Here is a tiny trained network, its code and every weight. The questions are about switching its units off for an input and a class, where a switched-off unit gives its printed mean instead of its output.

import numpy as np


def w(rows, s, z=0):
    codes = np.array(rows[::2]) - 128.0
    scale = np.full(codes.shape[1], s)
    scale[-1] = z or s
    return codes * scale


def f(y):
    return y / 2 * (1 + np.tanh(0.7978845608 * (y + 0.044715 * y**3)))


def log_softmax(a):
    a = a - a.max(-1, keepdims=True)
    return a - np.log(np.exp(a).sum(-1, keepdims=True))


def net(x, mask):
    res = np.array(x, float).reshape(1, 5) / 4 @ E
    y = f(res @ A[0][:, :-1].T + A[0][:, -1])
    res = res + np.where(mask, y, B[0][:, -1]) @ B[0][:, :-1]
    return log_softmax(res[-1] @ U[:, :-1].T + U[:, -1])


A, B = {}, {}
E = w([
[48,81,163,122,217,124,35,108,82,94],'x0',
[108,200,170,53,66,180,81,90,139,66],'x1',
[47,218,144,208,134,140,97,102,87,82],'x2',
[169,148,57,183,132,52,91,1,108,154],'x3',
[154,32,167,168,207,185,131,21,225,74],'x4',
],0.0082)
A[0] = w([
[82,193,77,178,74,120,164,115,98,136,175],'n0',
[137,114,143,198,128,112,134,92,170,106,169],'n1',
[149,125,181,73,90,186,157,119,150,89,175],'n2',
[96,101,137,191,149,140,153,10,124,127,135],'n3',
[119,181,59,169,108,122,95,71,104,119,209],'n4',
[108,112,203,158,72,206,138,175,153,118,254],'n5',
[126,109,145,52,147,124,135,120,146,103,175],'n6',
[127,93,174,123,115,150,158,167,179,106,228],'n7',
[102,150,83,133,120,173,95,121,97,75,94],'n8',
[152,92,95,147,139,105,149,93,135,162,207],'n9',
[97,137,76,134,96,135,100,163,107,174,104],'n10',
[48,52,111,114,226,156,89,142,114,129,235],'n11',
[146,118,115,111,76,73,125,214,41,187,160],'n12',
[175,107,145,134,171,170,149,137,175,148,164],'n13',
],0.011,0.0037)
B[0] = w([
[100,126,150,63,171,92,68,121,118,86,210],'n0',
[116,88,185,78,156,171,156,144,128,207,176],'n1',
[193,255,128,147,75,98,167,133,164,96,188],'n2',
[109,86,159,67,174,139,153,146,171,190,201],'n3',
[78,115,173,150,158,174,127,88,158,76,200],'n4',
[152,227,153,115,127,108,189,78,141,92,213],'n5',
[152,178,123,148,121,90,157,76,64,177,164],'n6',
[173,187,94,189,104,99,198,92,132,130,193],'n7',
[52,106,94,131,150,198,123,154,103,106,160],'n8',
[142,92,103,68,139,198,100,154,135,183,194],'n9',
[98,104,145,39,173,169,116,148,130,142,176],'n10',
[152,143,141,104,102,74,214,132,50,204,236],'n11',
[95,94,177,23,167,138,190,190,210,120,251],'n12',
[190,124,69,122,133,160,149,65,62,159,183],'n13',
],0.008,0.013)
U = w([
[88,191,127,184,155,147,44,46,131,10,103],'0',
[123,179,38,83,26,205,179,180,109,50,92],'1',
[236,112,39,161,111,139,120,106,76,203,161],'2',
[92,96,250,79,191,160,134,151,178,127,149],'3',
[147,85,54,126,101,112,135,173,203,128,87],'4',
[172,145,50,255,123,129,34,137,130,66,3],'5',
[195,254,179,151,93,51,209,146,155,87,186],'6',
],0.007,0.0028)

Each question gives the input, the list of numbers given to net, and the class t.
The units are the neurons (one row each of A and B). Each row of codes is followed by its name. A weight is (code - 128) times the scale printed after its matrix; where a second scale follows, it is the last column's (A, B and U).
mask holds one flag per neuron, in row order. A switched-off neuron (its flag False) gives its mean, the last column of its row in B, instead of its output. The means were averaged over made-up inputs and are rounded, as every weight is.
A unit's drop is (log p(t) with every unit on - log p(t) with that unit switched off) / (log p(t) with every unit on - log p(t) with every unit switched off).
The circuit of an input: a set's keep is (log p(t) with only the set's units on - log p(t) with every unit switched off) / (log p(t) with every unit on - log p(t) with every unit switched off). Starting from the 12 units with the biggest drops (on a tie, the unit counted first), units are removed one at a time, each time the one whose removal leaves the highest keep (on an exact tie, the one counted first), for as long as the keep stays at least 0.8.
circuit, biggest first: the units of the circuit, biggest drop first
unit that matters most: the unit with the biggest drop
top k neurons: the k neurons with the biggest drops, biggest first
drop of u: that unit's drop, to one decimal
input [0,4,2,-2,-2], class 0: circuit, biggest first	n11, n12
input [5,7,-8,6,6], class 2: unit that matters most	n12
input [8,-5,-4,3,0], class 2: circuit, biggest first	n12, n11
input [-2,7,-4,6,-1], class 0: top 3 neurons	n11, n12, n4
input [1,6,5,-1,-6], class 0: top 3 neurons	n3, n11, n1
input [-3,-4,2,1,6], class 2: top 3 neurons	n12, n13, n0
input [8,-6,3,1,1], class 2: top 4 neurons	n12, n11, n0, n10
input [3,4,8,8,3], class 3: top 2 neurons	n3, n1
input [-1,-1,8,-4,7], class 6: top 2 neurons	n5, n12
input [0,-3,-8,5,4], class 2: drop of n12	0.1
input [0,-7,-8,2,3], class 2: drop of n5	0.0
input [2,8,3,3,0], class 0: drop of n12	0.2
